Below are the code and all the weights of a small trained network. Each question names an input and a class and asks about switching units off, where a switched-off unit gives its printed mean instead of its output.

import numpy as np


def w(rows, s, z=0):
    codes = np.array(rows[::2]) - 128.0
    scale = np.full(codes.shape[1], s)
    scale[-1] = z or s
    return codes * scale


def f(y):
    return y / 2 * (1 + np.tanh(0.7978845608 * (y + 0.044715 * y**3)))


def log_softmax(a):
    a = a - a.max(-1, keepdims=True)
    return a - np.log(np.exp(a).sum(-1, keepdims=True))


def net(x, mask):
    res = np.array(x, float).reshape(1, 4) / 4 @ E
    y = f(res @ A[0][:, :-1].T + A[0][:, -1])
    res = res + np.where(mask, y, B[0][:, -1]) @ B[0][:, :-1]
    return log_softmax(res[-1] @ U[:, :-1].T + U[:, -1])


A, B = {}, {}
E = w([
[45,45,119,49,136],'x0',
[155,91,15,139,149],'x1',
[187,196,143,83,223],'x2',
[161,2,150,71,36],'x3',
],0.0097)
A[0] = w([
[181,149,137,152,52,115],'N1',
[131,81,161,111,97,153],'N2',
[145,154,54,180,172,199],'N3',
[203,198,144,65,119,131],'N4',
[96,121,56,173,20,175],'N5',
[184,195,116,142,36,134],'N6',
[42,114,124,166,127,253],'N7',
[135,64,60,133,138,231],'N8',
[181,139,123,182,46,215],'N9',
[59,188,225,134,77,103],'N10',
[161,116,163,192,141,109],'N11',
[89,61,158,8,113,193],'N12',
[97,172,205,114,105,100],'N13',
[98,156,149,156,140,141],'N14',
[171,134,30,132,210,184],'N15',
[119,175,112,138,241,214],'N16',
],0.012,0.0047)
B[0] = w([
[121,110,132,133,87,164],'N1',
[100,84,189,85,71,185],'N2',
[186,138,120,197,139,204],'N3',
[167,125,109,150,117,180],'N4',
[198,124,84,194,98,219],'N5',
[134,101,160,110,104,177],'N6',
[140,195,147,112,95,200],'N7',
[151,124,128,100,135,208],'N8',
[156,101,115,148,51,194],'N9',
[86,160,117,105,165,199],'N10',
[119,113,147,123,118,149],'N11',
[125,136,123,95,78,249],'N12',
[115,160,121,110,177,173],'N13',
[131,146,140,99,134,161],'N14',
[140,209,60,104,248,209],'N15',
[179,158,135,104,143,238],'N16',
],0.013)
U = w([
[227,193,46,148,176,197],'0',
[64,66,87,205,185,1],'1',
[149,83,133,139,39,173],'2',
[2,168,136,80,178,114],'3',
],0.011,0.0035)

Each question gives the input, the list of numbers given to net, and the class t.
The units are the neurons (one row each of A and B). Each row of codes is followed by its name. A weight is (code - 128) times the scale printed after its matrix; where a second scale follows, it is the last column's (A, B and U).
mask holds one flag per neuron, in row order. A switched-off neuron (its flag False) gives its mean, the last column of its row in B, instead of its output. The means were averaged over made-up inputs and are rounded, as every weight is.
A unit's drop is (log p(t) with every unit on - log p(t) with that unit switched off) / (log p(t) with every unit on - log p(t) with every unit switched off).
The circuit of an input: a set's keep is (log p(t) with only the set's units on - log p(t) with every unit switched off) / (log p(t) with every unit on - log p(t) with every unit switched off). Starting from the 12 units with the biggest drops (on a tie, the unit counted first), units are removed one at a time, each time the one whose removal leaves the highest keep (on an exact tie, the one counted first), for as long as the keep stays at least 0.8.
circuit, biggest first: the units of the circuit, biggest drop first
top k neurons: the k neurons with the biggest drops, biggest first
drop when u is switched off: that unit's drop, to one decimal
input [6,-8,7,7], class 3: top 2 neurons : (N5; N13)
input [5,-5,-7,-2], class 3: circuit, biggest first : (N10)
input [-2,-6,-5,-1], class 3: circuit, biggest first : (N10; N3)
input [0,-8,3,-3], class 3: top 3 neurons : (N5; N10; N3)
input [-5,-5,-1,-2], class 3: top 2 neurons : (N5; N10)
input [2,-8,4,-4], class 3: top 3 neurons : (N5; N10; N3)
input [-1,4,-5,1], class 2: top 2 neurons : (N15; N16)
input [5,-1,3,-1], class 3: drop when N3 is switched off : 0.3
input [3,-7,-6,-7], class 3: drop when N12 is switched off : 0.0
input [7,-6,-1,3], class 3: drop when N10 is switched off : 0.1
